In the rows, zero is written as 128.
Each row is followed by its class.
[100 128 121 146 102 107 105 106  83 143 159 135  99 103 183  97 136 103
 135 139 124 162  91 121 145 157 120 160 144 127 117 116 150 124 118 121
 135 125 139 124 126  87  90 154 136 124 135 128 142 143] -> q965
[136 123 109 150 109 118 143 121 119  95 153 141 100 155 148 149 125  80
 114 118 147 120 126 137 145 141 127 128 124 103  73  99 142 127 132 137
 158 126 111 111 153 112 135 148 150 121 136 118  92 134] -> q846
[121 157 167 117 167 142 116 128 108 137 131 120  61 104 110 130 125 109
  93  90 160 125 132 162 110 125 104 108 128 134 108 112 103 155 116 115
 176 128 115  73 104 136 118 140 153 129 121 109 110 129] -> q878
[160 136 114 118 134 142 128 119 137 153 151 156 148 134 106 113 140 101
 123 112 112 158 118 127 119 132 121 146 123 154 131 136 112  80 117 131
 136 135 124 137 134 102 110  97 135 146 126 129 151 129] -> q991
[160 140 105 134 131 129 116  85 109 118 139 134 105 128 145 148 129 125
 150 127 129 104 110 142 111 137 120 151 116 152 122  74 123 118 119 109
 192 111 125  97 168 136 172 151 105 144 112 138  62 130] -> q991
[141 130 140 135 111 136 105  92 101 110 133 104 123  94 150 119 122 134
 140 127 121 118 126 116 114  94 134 150 127 154 128  92 130 112 131 104
 137 119 140  98 144 148 141 129  97 127 113 114  92 133] -> q266
[126 128 142 113 121 138  84 152 138 143 109 131 150 116 121 152 142 158
 144 130 138 126 113 161 114 168 124 122 179 108 134 164 171 172 134 112
  99 127 143 115 115 100 119 145 111 148  73 172 150 126] -> q153
[127 148 133 165 123 146 126 124 144 112 126 183 113 164 134 138 124  94
 133 102 128 152 122  95 117 133 123 132 129 137  90 119 139 154 142 156
 125 135 150  98 150 138 103  99 127 133 135  99 143 136] -> q535
[ 92 135 116 128 105 158 107 130  97 137 143 121  97 105 120 101 138 127
 118 143 123 149 121 121 132 140 116 116 139 111 109  78 124 126 143 144
  85 139 101 141 117  95 148 121 146 122 117 130 152 108] -> q846
[137 157 134 159 176 120 120 127 132 131 101 121 132 122 104  92 112 135
  97 131 154 143 132 141 154 120  98 125 102 116 138 141 116 120 146 185
 150 141 130 121 117 135 110 113 153 147 133  90 151 137] -> q965
[138 157 143 141 150 128  75  94  94 135 107 143 151 127 113 132 119 121
 125 128 145 147 132 139 119 108 160 112 107 141 154 144 119 154 126 127
  99 140 142  63 110 128 116 105 118 127  93 105 151 132] -> q577
[119 113 126 128 142 149 135  93 103 131 136 148 112 131 161 114 149 159
 138 174 144 118 139 111 152 134 138 126 133 176 142 128 111 116 120 121
  94 158 145 120 123 143 113 132 109 139 110 102 127 129] -> q266
[119 149 132 154 134 110  92 107 121  91 132 123  92 120 158 147 127 111
 156 122 109 131 115 151 153 123 107 148 137 130 109 106 138 155 109 123
 134  95 154 120 139 125 102 134 108 138 140 112  94 128] -> q965
[149 142 120 146 131 123 117 131 144 101 126 167 136 146 123 147 115 141
 121 126 101 127 116 133 135  95 160 131 114 143 107  84 117  86 150 139
 180 127 134 138 132 131 123 103 126 140 138 110 120 161] -> q846
[121 121 150 152 130 116 147 108 102 110 120 148 142 104 127 119 121 131
 161  95 109 136 115 124 132  93 144 134 139 139 164 121 103 103 147 119
 147 136 129  75 115 145 110  90 109 154  93 119 149 139] -> q965
[ 89 117 150 177 142 124 161 128 133 131 110 132  79 105 154 128 128 119
 143  85 116 116  90 107 127 125 114 162 119 146 155 126  92 128 118 120
 166 145 143 114 131 174  59  98 133 128 112 101 145 153] -> q970
[138 127 105 116 177 121 131 140 129 130 132 177 114 129 127 106 127 114
 131 123 106 147 115 103 127 117 115 118 106 133 127 119 120 123 145 130
 115 127 138 159 143 142 105 131 130 163 118 116 137 153] -> q535
[150 141 142 153 119 112 122 119 132 131 128 160 133 123 108 114 118 149
 100  99 153 131 159 177 128 145 103 111  87 135 192 134 121 130 148 140
 143 171 126 137 121 132 163 140 154 138  97 117 123 124] -> q970
[127 176 148 144 135 172 140 134 144 107 131 127 112 135  76 116 155 133
  97 113 127 161 128 136 126 106 173 123 125 125 117 143 116 123 138 177
 130 161 158 109 108  71  86 130 162 123 122 138 147 125] -> q577
[158 182  98 124 120 124 131 104 106 120 124  92  82 123 106 120 139 117
 135 140 125 137 158 153 106 116 171 142 135  97  72 106 133 122 126 177
  79 120 109 104 144 100 131 156 136 123 107 136  93 101] -> q991
[128 146 133 114 122 122 112 148 161 115 143 150 135 134 140 130 102  68
 120 105 103 124 129 132 159 141 144 117 104 124  92 128 128 152 123 121
 133 121 127 100 146 108  97 146 156 131 120 118 124 137] -> q991
[160 124 139 149 150 136  90 132 119 125 124 148 187 140 170 125 143 158
 136 117 172  99 153 181 141 112 117 129 110 116 171 161 137 159 131 107
 125 112 157 127 121 159 122 126 136 146  75 124 124 117] -> q535
[121 129 104 163 156 110 150 139 112 134 161 107 137  69 161  88 154 131
 173 117 139 125  65 130 121 116 154 149 168 116 128 103 175 154 148 139
 140 130 123 130 141 106 128 154 117 115 115 129 128 124] -> q440
[129 100 109 136 112  91 157 124 108 128 140 142  88 163 122 135 138 152
 133 134 134 122 147 108 134 155 134 137 129 149 113 118 110 103 119 138
 139 155 126 117 151 161 145 104 103 104 147 142  96 136] -> q440
[121 139 151 149 147 126 124 119 104 120 122 136 104 117 139 115 114 132
 170 106 120 103 110 129 109 110 105 120 141 129 117  83 125 179 138  93
 157 102 131  77 134 168 148 120  98 148 139  85 114 105] -> q184
[108 158 135 156 109 103  97 163 133 142 124 138  75 120 170  84 119 175
 119 146 138 146  88 144 163 135 109 129 113 109 137  82 129 158 127 163
 144 157 145 135 128 105 133 132 158  96 124 125 145 107] -> q965
[132 157 151 123 150 158  97 100 120 102 135 151  87 160 118 138 122 101
 114 135 161 129 158 153 133 131  95 125 124 139 121 127 103 101 118 157
 138 125 117  72 129 118 114 144 152 158  86 115 125 149] -> q846
[123 138 162 161 129 142 114 111 118 152 113 129 100  93 134  81 144 153
 119  96 129 143 135 173 133 126 124 117 118 148 118 133 149 145 144 181
 112 173 153  85 128 100  91 158 141 141 136  83 147 128] -> q970
[126 140 134 127 148 114 150 121 119 140 163 155 107 120 115 107 126  87
 131  64 124 158 111 134 119 138 145 143 115 165 161 107 103 107 137 147
 146 149 114 112 132 113 120 119 138 132 112 110 155 150] -> q970
[131 145 146 151 162 132 113  88 124 124 116 138 104 141 125 129 112 141
 139 139 142 129  87 112 132 110  95 111 119 167 130 119 133 148  99  94
 252  98 152  98 129 147 140 158 104 155 173 108  92 149] -> q266
[113 115 137 113 134 133 123 120 145 108 141  78 113 100 192  96 128 146
 116 129 112 119 106 122 134 122 172 134 157 137 113 121 144 133 153 138
 116 139 134 116 120 143 134 115 123 133 116 112 152 141] -> q440
[145 118 158 151 155 122 132  95  93 138 128 119 156 104 139  99 144 126
 117  74 145 113  88 157 109 117  99 104 125 113 135 135 141 118 151 105
 106 142 130 114 122 141  96 103 134 160  96 117 164 102] -> q184
[142 176 166 150 135 100 164 136 130 128 130 173  60 144  86 100 124 122
 136  82 154 131 118 119  97 114 166 106 130 127 104 142 127 143 146 143
 175 143 120  96 132 129 103 130 120 135 131 112 139 136] -> q440
[146 153 140 120 132 131 132 128 131 118 107 162 101 120 129  89 130 100
 122  85 175 114 149 147 146 148 133  84  88 134 103 136  94 133 126 145
  91 111 136 118 138 128 100 124 133 104 100 129 169 114] -> q535
[167 136 145 101 129 134 119 109 111 117 135 142 145  99 160 132 124 107
 129 129 146 121  87 172 114 111 111 126 131 106 121 144 139 114 136  79
 114 117 132 114 143 114 148 112 114 149  86 156 148 112] -> q878
[131 128 148 155 102 125 160 125 122 128 126 143 116 139 126 114 113 107
 106  92 164 129 138 129 145 132 128 106  92 120  78 133 109 146 131 141
 161 135 131 129 127 111 143 134 153 141 144 121 114 102] -> q153
[132 133 148 143  81 117 144 112 159 135 144 141  87 149 122 126 111  89
 156  80 101 160 111 115 132 112 125 116 108 123 132 143 111 135 124 142
 153 120 111 119 138  97 117 134 139 130 123 132 122 115] -> q991
[138 132 142 162 165 110 150 146 156 145 117 182 142 137 116 115 131 136
 176 106 117 143 135  93 135 113 148 145 129 140 130  99  98 124 148 132
 167 127 158 108 153 122 107 123 120 121 127  81 116 119] -> q970
[100 156 148 144 131 140 103 134 136 101 149 115  78  93 189 111 127 124
 147 101 135 122  86 153 169 114 124 123 130 105 157  99 146 181 153 139
 154 135 133 109 126 169 110 133 147 119  99  90 139 120] -> q535
[118 133 126 108  94 133 104 142 133 120 144 110 141 100 133 126 135 125
 119 112 109 153 124 118 132 107 130 124 152 122 126 105 158 142 132 119
 136 117 121 129 116 104 144 149 150 143 127 137 126  94] -> q965
[122 155 172 140 136 169 146 131 147 131 145 167 111 122 132 129 130 149
 148 126 127 145 132 123 115 123 122 165 158 147 117 128 127 119 148 156
 164 163 147 117 131 116 104 140 147 149 108 105 130 158] -> q878
[148 124 127 173 111 189 136  82 123 120 124 139 125 139 143 133 145 141
 109 137 146 127 117 141 107 114 127 144 126 143 106 129 132 132 141 161
 148 148 149  95 128 103 103 153 150 143 107 138 106 128] -> q266
[128 114 161 159 121 127 137 144 132 100 135 169 136  96 132  95 132 129
 171  99 130 119 146 159 137  97 115 127 144 134 136  91  96 106 136 140
 138 116 134 118 123 122 108 113 115 154  93  99 131 132] -> q266
[147 142 148 148 144  99 113 161 161 134 134 179 176 133 124 119 104 124
 160 108 137 128 126 106 119 118 137 128 112 163 140 101 128  94 134 124
 148 117 144 111 148 112 133 131 113 147  93 112 145 139] -> q970
[102  93 149 134 100 130 150 103 131 123 109 117  62 141 181 152 125 130
 133 155 137 102 101  90 138 126 132 119 114 144 142 149 123 123 132 125
 126 152 110 164 128 157  97 128 107 137 139 116 124 149] -> q266
[147 137 108 153 138 145 101  90 110  97 133 138 154 131 142 139 149 110
 142 134 148 124  96 175 102 168 158 131 144 125 135 128 146 140 141 167
 118 140 125  92 117 105 118 138 129 140  88 179 137 138] -> q577
[ 96 119 125 114  98  83 139 108 107 163 108 161  74 145 172 158 118 142
 129 121 113 133 121 146 185 151 131 132 125 137 124 114 132 138 114 134
 144 162 127 105 131 154  88 122 125 129 144  89 141 126] -> q965
[124 166 160 110  97 148  90 129 137 110 159 151  77 170 135 131 124 130
 134 109 132 153 173 124 126 135 122 112 140 137 120 108 132 137 141 153
  93 117 143 111 127 123 143 143 124 131 122 118 127 126] -> q535
[147 137 151 152 133 128 108 165 132 129 144 160 144 159 127  96 112 108
 110 117 140 125 152 121 156 119 149  99  75 140  82 143 111 144 145 150
 113 129 155  91 134 123  94 135 149 124 167  98 139 125] -> q970
[122 104 137 135 158 132 158  86 118 168 128 116  84 157 161 162 137 145
 161 123 121 115 126 121 150 137 132 120 113 135 116 143 168 144 130 108
 162 158 127 145 135 138 108 156 112 156 140 102  79 122] -> q535
[111 147 152 117 119 145  95 131 124 139 134  92  97 132 125  98 128 136
 123 117 145 153 132 102 129 139 131 132 134 120 123 128 134 157 163 186
  98 149 131 110 130 127 123 153 141 112 138 119 126 125] -> q153
[152 129  98 162 149 119  89  79 109 119 117 134 110 122 132 145 130 128
 139 148 110 128 114 179  98 100 115 129 138 129 133 118 163 113 100 102
 120 140 117  88 107 130 106 114 116 163  79 118 102 126] -> q846
[171 130  94 147 123 144 119 100  65 152 143 153 150 158 135 128 140 149
 128 127 172 115  74 148 106 128 136  95 101 126 136 134 159 152 155 134
  92 145 114 105 150 132 157 129 110 150 104 141 151 126] -> q991
[146 149 159 118 151 152 119 109 101 137 116 146  89 124 103  88 146 130
 124 121 131 150 169 115 144 121 153 120  93 137  87 148 126 136 147 147
 118 172 141 120 153 131 108 117 139 135 136  85 123 124] -> q535
[127 126 128 110 144 167 118  98 129 160 112 178 126 154 174 123 128 156
 138 155 152 104 127 126 135 146 137 127  92 172 175 147 165 135 138 107
 153 183 130 151 132 162 111 124 118 155 128  79 149 152] -> q535
[130 107 119 149 138 130 113 129  97 131 131 118  86 128 156 134 115 144
 153 148 147 119  85 110 151 125 109 125  81 106 111  87 142 122 134  95
 180 128 131 144 169 142 154 108 109 117 107 114 102 147] -> q535
[145 135 116 151 107 100 153 121 109 143 119 114  86 113 144 113 121 113
 119 115 151 119 144 140 110 143 125 151 120 124  90  92 125 113 111 104
 152 109 136 109 147 115 160 127 102 102 157 102 103 109] -> q970
[170 151 145 103 143 136 137 130 118 144 126 132  85 109 100 114 133 146
 120 120 112 163 135 117 107  81 149 124 132 128  95 155 124 133 107 105
 153 138 158  88 124 102 112 156 141 142 108 128 120 133] -> q577
[128 136 138 159 121 124 164 110 139 119 108 146 109 119 140 106 128 136
 122 127 125 130 151 160 134 127 126 136 156 107  98 118  94 124 133 132
 148 109 149  92 108 118 117 111 139 145 103  90 149  98] -> q184
[147 109 140 153 107 113 122 138 101 171 119 146 161  99 115 121 134 138
 147 104 147 136 146 162 116 120 122 146 128  80 114 128 137 154 167 130
 140 116 117 140 141 115 137 127 128 128 106 103 114 108] -> q878
[159 141 113 134 131  99 110 103 111 155 145 149 144 139 107 119 125 102
 149 115 125 145 118 125 150 122 154 136 106 139 148 121  91  94 147 138
 163 102 114  93 139 143 116 102 106 123 132 102 132 121] -> q991
[ 87 105 122  92  84 152 127 118 110 140 163  92 108 117 168  94 145 144
 125 108  91 151 117 125 142 110 142 147 156 100 128 104 180 125 156 135
  95 150 125 112 142  96 109 174 149 133 107 108 137 135] -> q846
[148 176 101 139 133 127 163 124 127 107 108 170  93 153 110 145 135 104
 107 117 141 145 135 129 118 102 141 141 124 113 116 142 123 168 122 139
  96 135 144 123 140 117 100 125 146 119 125 113 126 111] -> q965
[145 144 108 147 126 118 140 144 144 122 120 122 123 104 105 143 128 116
 121 123 140 115 117 124 170 120 158  97  93 108  83 150 121 156 123 131
 124 108 140 146 127 136  79 139 143 122 105 121 138  99] -> q577
[112 117 120  88 136 138 141  92 130 147 100 135  50 176 168 139 122 115
 131 152 157 138 100  92 101 156 133 122 138 169 131 138 126 119 106 144
 107 162 116 105 127 125 124 124 101 123 153 125 148 151] -> q153
[158 143 152 131 140 136 100 132 105 135  88 136 171  95 100 129 119 145
 136 130 123 122 148 148 105  96 139 119 139 118 143 144 119 146 169 116
 104 121 133  85 115 140 136 104 110 122 119 108 149 126] -> q184
[129 118 132 125 145 118 125 115 117 134 139 120  97 120 139 141  99 110
 116 128 116 112 127 136 125 133 122 134  95 152 123 123  90 127 133  97
 149  97 138  93 128 119 137 156 101 113 132 146  78 156] -> q878
[154 115 145 142 141 130  66 120 104  91 133 140 168 116 164 126 113 139
 152 158 123 117 121 162 112 103 106 105 142 137 163 111 125 125 139 110
  96 116 144  79 108 123 154 136  99 134 110 166 105 156] -> q266
[ 96 127 128  96 116 137 119 136  99 146 130 113  54 106 166 106 145 144
 163 132 153 113  94 155 172 160 137 114 122  95 102 105 143 176 126 157
 125 139 114 137 149 131  98 166 141 129 105 113 156 118] -> q577
[116 114 116 134 126 122 129 147 130 141 140 137 130 120 100  84 135 130
 160 109 130 145 108 130 108 139 158 152 141 168 144 112 134 103 112 145
 189 144 116  90 115 113 118 107 110 140 116 130 141 144] -> q153
[163 116 117 183 135 124 145 116 138 122 143 144 136 115 115 108 146 108
 142  81 127 125  93 112  91 130 161 156 125 160 112 104 111  88 144 144
 158 129 120 111 153 121 114  74 103 151  76 110 137 138] -> q991
[126 113 195 160 116 126  95 141 136 116 132 148 146 134 142 145 123 123
 151 102 125 125 142 160 144 143 120 109 122 135 143 169 124 150 122  98
 115 142 152  94 121 100 122 112 124 138  96 144 137 130] -> q970
[134 153 137 164 127 142 104 108 113  94 139 147 138 104 147 137 155 135
 130 145 141 152 151 122 123 116 150 150 157 172 140 132 127 121 114 130
 123 140 161 119 107  88 115 145 139 115 116 129 109 145] -> q965
[148 137 140 136 127 141 114 103  94 121 128  93 142  85 149 117 109 134
 134 116 144 125 144 177 134 129 123 106 122  98 125 130 144 145 131 116
  70 142 136 116 108 119 149 113 125 115  93 116 146 133] -> q577
[142 112 124  94 140 145 131 144 131 119  91 135 107 152 118 119 133 107
 118 133 140 136 138 125 113 104 155 115 114 114  79 124  98 122 124 141
  78 133 128 112 140  96 125  87 123 135 118 125 138 107] -> q153
[130 140  99 164 187 116 146 136 128 125 160 167 115 179 106 113 119 122
 165 119 122 129  78 119 119 122 138 160 125 130 148 104 121 113 119 109
 227 108 124 104 130 138  97 113 122 146 104 116 118 169] -> q846
[142 145 160 134 138 151 146 118 141 128 133 110 109 132 115 135 113 131
 110 131 114 136 159 117 142  99 135 117 139 118  71 152 112 126 142 130
 119 122 143  82 109 129 103 125 155 161  97  90 140 101] -> q184
[106 125 126 132 155 124 100 167 129 155 133 138 121 118 166  58 142 120
 124 146 159 141 114 120 155 129  92 111 118 118 133 132 144 153 116 133
 128 123 136 130 123 123 113 138 145 133 145  98 161 107] -> q535
[118 101 144 114 114 114 131 125 136 122 149 141  91 121 134 132 121 108
 138 100 124 134 121 117 125 128 102 117 127 131 133 127 108 119 116  57
 170  85 136 135 127 132 114 129 104 123 127 113 112 142] -> q878
[ 89 147 126 128  93 139 116 109 108 128 135 125  91 130 128 103 152 141
 140 125 131 157 105 146 113 127 137 121 162 121 134 127 153 166 132 146
 100 120 139  77 118 117 110 150 112 112 142 129 147 112] -> q878
[100 187 128 123 132 128 101 141 161 119 128 123 136 108 138  94 114 100
 133 123 136 131 128 141 123 152 138 138 125 142 159  96 139 135 114 139
 106 124 125 141 116 110 129 133 142 109 130 120 164 111] -> q970
[130 149 134 153 124 126 153 115 115 135 133 138 126 138 145 123 117 107
  97 104 144 143 133 125 122 130 170 125 114 154  98 112 116 107 138 151
 148 135 140 108 113 101 126 134 143 112 176 106 145 149] -> q970
[116 141 136 163 127 112 118 136 126 121 152 160 112 156 140 106 134  60
 120  80 154 130 135 132 141 160 129 128 111 116  98 119 123 154 146 157
 107 105 132 100 143 122  94 115 124 128 126 104 141 111] -> q535
[129 120 131  97 141 132 142 100 116 146 103 114 114 141 162 126 113 158
 134 171 151 113 135 101 133 148 134 124 118 140 162 147 137 123 138 131
 124 170 127 108 136 154 154 146 104 126 136 111 131 154] -> q577
[118 158 170 120 134 119 128 120 124  94 174 126 106 108 132 110 131 123
 159 101 153 135 125 129 169 125 113 111 124 139 113 125 140 120 117 128
 132 142 135 132 149 149 113 141 140 134 105 102 127 126] -> q878
[147 116 125 131 139 127 117 132 127 129 115 153 144  98 130 122 111 133
 184 139 115 120 129 145 128 130  89 152 116 136 113 105 144 145 100  81
 187 131 145 139 157 113 165 142 111 146 127 135  64 125] -> q153
[162 113 122 167 139 129 116  73  99 128 117 150 167 135 143 139 122 115
 162 124 138 137 130 153 115 113 118 133 102 112 161 157 148 137 129  97
 145 140 117 132 124 153 144  84 125 161  83 122 115 118] -> q535
[136 115 125 172 143 111  92 116  89 144 114 100 146 117 125 135 149 131
 119 132 182 109 126 136  81 140 126 132 147 128 158 133 135 135 121 122
 122 115 108 112  99 136 117 130 114 121  87 149 111 132] -> q266
[128 116 135 157 110 134 159 138 131 148 140 143 113 111 122 133 125  92
 114 132 111 156 121  99 145 115 155 151 118 137  91 160  95 127 126 142
 162 133 132 118 116  99 107 108 141 149 127 116 145 126] -> q577
[ 97 126 131 130 115 102 122 146 137 125 135 127  95 114 177 112 148 137
 119 121 139 130  94 116 133 147 150 131 160 128 124 108 134 156 143 141
 133 125 144 134 121 115 122 164 126 134 127 131 126 118] -> q153
[133 171 142 135 160 169 156 140 114 144 115 142 132 113 106 103 134 165
 119  99 135 136 122 134 120  75 154 138 111 138 140 142 145 126 139 145
 159 170 152  99 124 137  91 130 157 143 100 110 154 152] -> q535
[104  84 146 100 109 110 181  92 114 151 141 123 107 142 181 131 104 111
 143 119  91 137 141 115 152 146 147 152 129 179 126 153 110 121 114 125
 137 151 117 101 130 120 152 130 118 136 146 114 136 153] -> q184
[ 91 142 126 131  95 109 110 145 104 131 150 105  92  81 140  75 146 142
 150 132 121 134 111 156 144 139 127 150 154 131 127 107 141 149 114 137
 128 106 126 125 126 122 127 139 120 130 121 110 161 107] -> q184
[ 93  84 112 135 122 113 131 106 149 131 124 148 115 153 157 137 115 136
 147 150 105 134 111  95 173 143 154 135 109 158 142 134 104 120 139 133
 142 132 151 116 132 136  94 130 102 146 111 104 120 148] -> q153
